Here is a tiny trained network, its code and every weight. The questions are about switching its units off for an input and a target symbol, where a switched-off unit gives its printed mean instead of its output.

import numpy as np


def w(rows, s, z=0):
    codes = np.array(rows[::2]) - 128.0
    scale = np.full(codes.shape[1], s)
    scale[-1] = z or s
    return codes * scale


def f(y):
    return y / 2 * (1 + np.tanh(0.7978845608 * (y + 0.044715 * y**3)))


def softmax(a):
    e = np.exp(a - a.max(-1, keepdims=True))
    return e / e.sum(-1, keepdims=True)


def log_softmax(a):
    a = a - a.max(-1, keepdims=True)
    return a - np.log(np.exp(a).sum(-1, keepdims=True))


def net(x, mask):
    ids = ['ΓΘΣΨΩαδεζημξπτφ'.index(c) for c in x.split()]
    T = len(ids)
    res = E[ids] + P[:T]
    q, k, v = (res @ M[0].T for M in (Q, K, V))
    z = softmax(np.where(np.tri(T) > 0, q @ k.T / 2**0.5, -1e9)) @ v
    res = res + np.where(mask[0], z, O[0][:, -1]) @ O[0][:, :-1]
    y = f(res @ A[0][:, :-1].T + A[0][:, -1])
    res = res + np.where(mask[1:13], y, B[0][:, -1]) @ B[0][:, :-1]
    return log_softmax(res[-1] @ U[:, :-1].T + U[:, -1])


Q, K, V, O, A, B = {}, {}, {}, {}, {}, {}
E = w([
[144,113,159,107,110],'Γ',
[53,105,141,124,107],'Θ',
[60,168,162,58,103],'Σ',
[175,91,193,136,128],'Ψ',
[53,64,166,139,111],'Ω',
[207,116,67,114,175],'α',
[80,75,166,110,129],'δ',
[203,45,40,135,183],'ε',
[107,31,67,174,157],'ζ',
[201,82,28,127,187],'η',
[68,44,117,46,128],'μ',
[120,168,154,82,154],'ξ',
[224,86,3,153,182],'π',
[115,64,184,104,111],'τ',
[204,32,148,7,141],'φ',
],0.014)
P = w([
[124,67,146,129,247],'0',
[113,152,93,22,107],'1',
[109,141,67,42,109],'2',
[156,113,57,78,107],'3',
[102,126,91,55,112],'4',
[142,125,68,62,119],'5',
[96,124,76,47,127],'6',
[106,156,49,2,95],'7',
[140,118,67,37,117],'8',
],0.0079)
Q[0] = w([
[126,139,146,197,107],'h1',
[135,4,127,26,156],'h1',
],0.015)
K[0] = w([
[124,137,105,88,82],'h1',
[98,117,148,92,253],'h1',
],0.017)
V[0] = w([
[48,132,122,6,76],'h1',
[181,227,86,65,194],'h1',
],0.019)
O[0] = w([
[175,189,44,5,28,23],'h1',
[55,231,130,1,212,3],'h1',
],0.0095,0.0019)
A[0] = w([
[75,91,106,142,141,147],'n1',
[98,1,143,53,156,127],'n2',
[199,120,183,85,145,129],'n3',
[122,158,113,49,188,104],'n4',
[93,126,115,187,135,44],'n5',
[137,98,58,95,118,53],'n6',
[139,123,83,167,115,171],'n7',
[196,203,226,142,102,92],'n8',
[202,107,118,110,178,255],'n9',
[151,187,139,147,104,132],'n10',
[213,224,81,187,178,85],'n11',
[89,123,134,73,200,21],'n12',
],0.0096,0.0043)
B[0] = w([
[162,193,127,99,148,187],'n1',
[165,206,99,64,97,254],'n2',
[74,124,114,179,116,152],'n3',
[84,34,176,250,104,240],'n4',
[155,42,189,104,138,158],'n5',
[164,44,178,106,203,201],'n6',
[128,166,74,141,163,170],'n7',
[185,43,115,102,191,120],'n8',
[47,213,168,101,136,202],'n9',
[126,84,152,123,159,130],'n10',
[141,118,15,179,56,127],'n11',
[198,95,12,125,95,204],'n12',
],0.013,0.0087)
U = w([
[131,103,70,101,189,84],'Γ',
[121,96,44,130,177,120],'Θ',
[203,127,196,149,133,141],'Σ',
[42,175,87,34,114,254],'Ψ',
[173,124,95,103,89,29],'Ω',
[198,120,108,84,88,48],'α',
[227,96,96,25,106,68],'δ',
[63,113,74,152,142,111],'ε',
[199,96,103,95,194,131],'ζ',
[106,94,118,101,95,133],'η',
[146,116,113,50,230,88],'μ',
[120,40,122,89,138,105],'ξ',
[253,130,112,140,39,107],'π',
[184,132,102,109,91,101],'τ',
[127,185,198,129,167,181],'φ',
],0.0055,0.0064)

Each question gives the input, a string of symbols that net reads in full, and the target symbol t.
The units are the heads (2 rows each of Q, K, V and O) and the neurons (one row each of A and B). Each row of codes is followed by its name. A weight is (code - 128) times the scale printed after its matrix; where a second scale follows, it is the last column's (O, A, B and U).
mask holds one flag per unit, heads first, then neurons. A switched-off unit (its flag False) gives its mean, the last column of its rows in O or B, instead of its output. The means were averaged over made-up inputs and are rounded, as every weight is.
A unit's drop is (log p(t) with every unit on - log p(t) with that unit switched off) / (log p(t) with every unit on - log p(t) with every unit switched off).
The circuit of an input: a set's keep is (log p(t) with only the set's units on - log p(t) with every unit switched off) / (log p(t) with every unit on - log p(t) with every unit switched off). Starting from the 12 units with the biggest drops (on a tie, the unit counted first), units are removed one at a time, each time the one whose removal leaves the highest keep (on an exact tie, the one counted first), for as long as the keep stays at least 0.8.
units of the circuit, in order: the units of the circuit, biggest drop first
top k neurons: the k neurons with the biggest drops, biggest first
input Σ μ δ Γ ζ ε Σ Γ α, target ξ: units of the circuit, in order : (h1 n6 n4 n2)
input Ω Ψ Ψ, target π: units of the circuit, in order : (h1)
input Γ ε η, target Ψ: units of the circuit, in order : (n9 n4)
input Σ Γ Σ Σ Γ ξ, target ξ: units of the circuit, in order : (h1 n4 n6 n2)
input Γ Ω φ Σ α, target Ψ: units of the circuit, in order : (n9 n4)
input Γ Θ Γ α, target Ψ: top 3 neurons : (n9 n4 n12)
input ζ τ Γ Γ Ω, target Σ: top 2 neurons : (n5 n12)
input π Ω π ζ, target ζ: units of the circuit, in order : (h1 n12 n5 n1)
input Σ Γ Γ Ψ Γ Ψ α, target ξ: top 2 neurons : (n4 n6)
input Γ Γ μ ε Γ Σ Γ, target Ψ: top 2 neurons : (n4 n12)
input Σ α Σ Ψ, target ξ: top 3 neurons : (n4 n6 n2)
input Σ Ω Σ Γ τ, target ξ: top 2 neurons : (n4 n6)
input Γ π Γ Γ, target Ψ: units of the circuit, in order : (n4 n6 n12)
input ζ φ Σ, target Σ: units of the circuit, in order : (h1)
input μ Γ Γ Ψ Ω Ω, target δ: units of the circuit, in order : (h1 n6)
input α Γ ζ ζ Γ π, target Θ: top 3 neurons : (n12 n4 n11)
input Γ ε Σ Σ Ψ Ψ Γ Σ Ω, target Ψ: units of the circuit, in order : (n4 n6)
input μ Θ Σ, target δ: top 3 neurons : (n6 n4 n9)
input Γ Θ Σ μ, target Ψ: top 2 neurons : (n2 n4)
input Σ Ψ Γ μ ζ ξ Γ Γ ε, target ξ: top 4 neurons : (n6 n4 n2 n1)
